Below is a small trained network, with its code and all its weights. Each question gives an input and a class and asks what happens when units are switched off, that is, made to give their printed mean instead of their output.

import numpy as np


def w(rows, s, z=0):
    codes = np.array(rows[::2]) - 128.0
    scale = np.full(codes.shape[1], s)
    scale[-1] = z or s
    return codes * scale


def f(y):
    return y / 2 * (1 + np.tanh(0.7978845608 * (y + 0.044715 * y**3)))


def log_softmax(a):
    a = a - a.max(-1, keepdims=True)
    return a - np.log(np.exp(a).sum(-1, keepdims=True))


def net(x, mask):
    res = np.array(x, float).reshape(1, 6) / 4 @ E
    y = f(res @ A[0][:, :-1].T + A[0][:, -1])
    res = res + np.where(mask, y, B[0][:, -1]) @ B[0][:, :-1]
    return log_softmax(res[-1] @ U[:, :-1].T + U[:, -1])


A, B = {}, {}
E = w([
[121,131,130,126,121,127,130,123],'x0',
[67,33,165,129,187,116,110,63],'x1',
[177,112,145,202,41,118,58,128],'x2',
[142,138,108,125,137,138,117,110],'x3',
[133,137,123,124,129,134,122,116],'x4',
[4,194,135,164,197,152,109,155],'x5',
],0.019)
A[0] = w([
[156,186,99,52,108,144,231,167,225],'n1',
[203,74,111,21,91,78,210,94,242],'n2',
[146,217,119,110,88,127,143,181,254],'n3',
[110,120,143,231,84,109,12,131,100],'n4',
[235,56,136,110,55,57,101,77,213],'n5',
[171,163,62,72,47,158,169,195,200],'n6',
[173,190,124,219,33,100,103,152,140],'n7',
[73,72,101,139,79,169,94,93,117],'n8',
],0.011,0.0082)
B[0] = w([
[149,153,191,154,195,187,220,131,202],'n1',
[185,6,158,119,156,171,206,88,238],'n2',
[168,212,111,150,102,155,125,204,199],'n3',
[140,122,137,227,117,199,90,90,184],'n4',
[197,120,198,113,74,48,101,131,254],'n5',
[175,144,138,217,126,125,217,156,213],'n6',
[148,136,66,174,88,100,109,167,206],'n7',
[134,108,192,131,114,136,161,96,150],'n8',
],0.013,0.032)
U = w([
[148,101,160,207,131,189,156,110,234],'0',
[96,208,129,90,178,159,153,199,179],'1',
[175,139,122,135,77,43,130,190,45],'2',
[116,158,60,175,94,163,83,184,38],'3',
[128,50,146,2,162,134,144,87,159],'4',
[6,129,122,68,210,119,153,84,218],'5',
[139,87,179,105,84,49,55,93,4],'6',
],0.014,0.0039)

Each question gives the input, the list of numbers given to net, and the class t.
The units are the neurons (one row each of A and B). Each row of codes is followed by its name. A weight is (code - 128) times the scale printed after its matrix; where a second scale follows, it is the last column's (A, B and U).
mask holds one flag per neuron, in row order. A switched-off neuron (its flag False) gives its mean, the last column of its row in B, instead of its output. The means were averaged over made-up inputs and are rounded, as every weight is.
A unit's drop is (log p(t) with every unit on - log p(t) with that unit switched off) / (log p(t) with every unit on - log p(t) with every unit switched off).
The circuit of an input: a set's keep is (log p(t) with only the set's units on - log p(t) with every unit switched off) / (log p(t) with every unit on - log p(t) with every unit switched off). Starting from all 8 units, units are removed one at a time, each time the one whose removal leaves the highest keep (on an exact tie, the one counted first), for as long as the keep stays at least 0.8.
units of the circuit, in order: the units of the circuit, biggest drop first
k most important neurons: the k neurons with the biggest drops, biggest first
drop when u is switched off: that unit's drop, to one decimal
input [3,4,-1,6,6,0], class 4: units of the circuit, in order : (n6 n4)
input [-6,8,7,-3,-8,0], class 6: units of the circuit, in order : (n1 n6)
input [0,1,7,-2,6,-8], class 6: units of the circuit, in order : (n5)
input [8,-5,0,-8,-6,4], class 1: units of the circuit, in order : (n5 n2)
input [8,0,7,-6,-1,-7], class 2: 3 most important neurons : (n5 n7 n6)
input [0,1,1,-5,-6,-7], class 6: units of the circuit, in order : (n5 n3)
input [-4,-7,1,7,1,2], class 3: 3 most important neurons : (n5 n2 n7)
input [-7,4,-3,-1,0,2], class 5: 2 most important neurons : (n5 n2)
input [-6,2,8,5,-6,-1], class 6: units of the circuit, in order : (n5 n6)
input [-5,7,6,5,-3,0], class 6: 2 most important neurons : (n1 n6)
input [-1,-7,4,-3,-4,0], class 2: 2 most important neurons : (n6 n7)
input [-8,1,6,0,-4,-3], class 6: 3 most important neurons : (n5 n3 n6)
input [8,-1,3,-5,-5,2], class 3: 2 most important neurons : (n2 n5)
input [-5,0,-7,0,-3,4], class 1: units of the circuit, in order : (n2)
input [-4,1,-1,-1,8,-7], class 4: 2 most important neurons : (n2 n4)
input [-5,1,-6,3,-4,-5], class 4: 2 most important neurons : (n4 n3)
input [-7,1,-6,-8,-6,3], class 5: 2 most important neurons : (n3 n6)
input [-1,4,-2,-8,1,1], class 5: 2 most important neurons : (n5 n2)
input [-7,-3,3,-7,8,0], class 2: drop when n2 is switched off : 0.2
input [-4,3,-6,3,5,4], class 5: drop when n3 is switched off : 0.1
input [0,-5,2,2,7,-8], class 2: drop when n7 is switched off : 0.3
